Here is a tiny trained network, its code and every weight. The questions are about switching its units off for an input and a class, where a switched-off unit gives its printed mean instead of its output.

import numpy as np


def w(rows, s, z=0):
    codes = np.array(rows[::2]) - 128.0
    scale = np.full(codes.shape[1], s)
    scale[-1] = z or s
    return codes * scale


def f(y):
    return y / 2 * (1 + np.tanh(0.7978845608 * (y + 0.044715 * y**3)))


def log_softmax(a):
    a = a - a.max(-1, keepdims=True)
    return a - np.log(np.exp(a).sum(-1, keepdims=True))


def net(x, mask):
    res = np.array(x, float).reshape(1, 5) / 4 @ E
    y = f(res @ A[0][:, :-1].T + A[0][:, -1])
    res = res + np.where(mask, y, B[0][:, -1]) @ B[0][:, :-1]
    return log_softmax(res[-1] @ U[:, :-1].T + U[:, -1])


A, B = {}, {}
E = w([
[115,25,173,197,225,206,155,222,126],'x0',
[190,101,191,89,230,36,160,209,125],'x1',
[173,168,79,207,160,171,222,163,158],'x2',
[24,242,100,163,63,52,162,178,180],'x3',
[59,161,2,14,148,102,43,155,191],'x4',
],0.0094)
A[0] = w([
[239,39,182,133,155,205,151,52,92,175],'neuron 1',
[163,84,150,34,224,48,87,190,191,177],'neuron 2',
[189,83,79,89,198,31,117,118,151,252],'neuron 3',
[145,203,118,229,138,129,241,136,110,153],'neuron 4',
[84,138,10,151,117,148,104,174,197,100],'neuron 5',
[196,155,110,213,89,120,172,79,130,141],'neuron 6',
[104,141,210,218,205,147,159,163,110,208],'neuron 7',
[175,2,198,143,165,206,136,120,17,222],'neuron 8',
[94,143,93,30,89,94,120,32,140,215],'neuron 9',
[107,145,129,130,55,130,140,73,127,148],'neuron 10',
[69,127,117,91,75,89,192,144,156,120],'neuron 11',
],0.0094,0.0044)
B[0] = w([
[201,80,194,147,160,229,32,81,78,232],'neuron 1',
[83,141,154,21,132,118,230,162,41,209],'neuron 2',
[188,135,120,46,109,156,150,219,53,191],'neuron 3',
[212,33,36,183,65,118,153,196,212,196],'neuron 4',
[85,173,171,88,80,198,175,92,206,188],'neuron 5',
[145,66,109,156,1,165,70,177,161,176],'neuron 6',
[135,90,217,195,195,43,163,176,174,205],'neuron 7',
[162,97,247,195,203,172,112,82,136,250],'neuron 8',
[106,229,113,143,85,152,91,148,40,237],'neuron 9',
[118,153,35,159,99,70,72,103,106,182],'neuron 10',
[202,167,56,145,51,143,84,155,131,163],'neuron 11',
],0.01,0.019)
U = w([
[108,92,197,160,209,126,145,141,127,77],'0',
[206,119,167,124,156,217,42,61,78,83],'1',
[144,134,133,11,159,135,176,169,66,2],'2',
[66,198,78,125,65,62,62,92,79,166],'3',
[171,105,80,186,96,120,187,184,170,86],'4',
[68,201,111,94,111,163,117,118,181,188],'5',
],0.013,0.0038)

Each question gives the input, the list of numbers given to net, and the class t.
The units are the neurons (one row each of A and B). Each row of codes is followed by its name. A weight is (code - 128) times the scale printed after its matrix; where a second scale follows, it is the last column's (A, B and U).
mask holds one flag per neuron, in row order. A switched-off neuron (its flag False) gives its mean, the last column of its row in B, instead of its output. The means were averaged over made-up inputs and are rounded, as every weight is.
A unit's drop is (log p(t) with every unit on - log p(t) with that unit switched off) / (log p(t) with every unit on - log p(t) with every unit switched off).
The circuit of an input: a set's keep is (log p(t) with only the set's units on - log p(t) with every unit switched off) / (log p(t) with every unit on - log p(t) with every unit switched off). Starting from all 11 units, units are removed one at a time, each time the one whose removal leaves the highest keep (on an exact tie, the one counted first), for as long as the keep stays at least 0.8.
units of the circuit, in order: the units of the circuit, biggest drop first
k most important neurons: the k neurons with the biggest drops, biggest first
drop when u is switched off: that unit's drop, to one decimal
input [-6,-7,0,2,-8], class 4: 3 most important neurons	[neuron 4; neuron 6; neuron 2]
input [1,-1,-3,5,3], class 3: units of the circuit, in order	[neuron 8]
input [-8,1,7,-1,6], class 3: 2 most important neurons	[neuron 9; neuron 8]
input [-2,-1,6,-2,3], class 5: units of the circuit, in order	[neuron 1; neuron 7]
input [-3,8,0,0,-6], class 0: 2 most important neurons	[neuron 7; neuron 9]
input [-3,1,-5,1,8], class 2: 4 most important neurons	[neuron 2; neuron 3; neuron 10; neuron 6]
input [5,7,-8,-4,2], class 2: 2 most important neurons	[neuron 2; neuron 3]
input [8,6,6,-6,-2], class 0: 3 most important neurons	[neuron 7; neuron 2; neuron 9]
input [7,8,4,-6,2], class 0: 2 most important neurons	[neuron 7; neuron 8]
input [5,-6,-7,6,6], class 5: 2 most important neurons	[neuron 5; neuron 6]
input [-8,7,2,4,8], class 2: 2 most important neurons	[neuron 2; neuron 3]
input [3,6,-8,8,-3], class 2: 2 most important neurons	[neuron 8; neuron 2]
input [7,-2,-8,2,2], class 0: 2 most important neurons	[neuron 1; neuron 3]
input [5,1,-2,6,6], class 5: units of the circuit, in order	[neuron 5]
input [-1,-6,3,2,0], class 4: 2 most important neurons	[neuron 4; neuron 9]
input [8,-5,-6,7,6], class 5: drop when neuron 5 is switched off	0.6
input [5,-2,-1,2,-8], class 0: drop when neuron 7 is switched off	2.2
input [1,-4,4,0,7], class 5: drop when neuron 3 is switched off	0.0
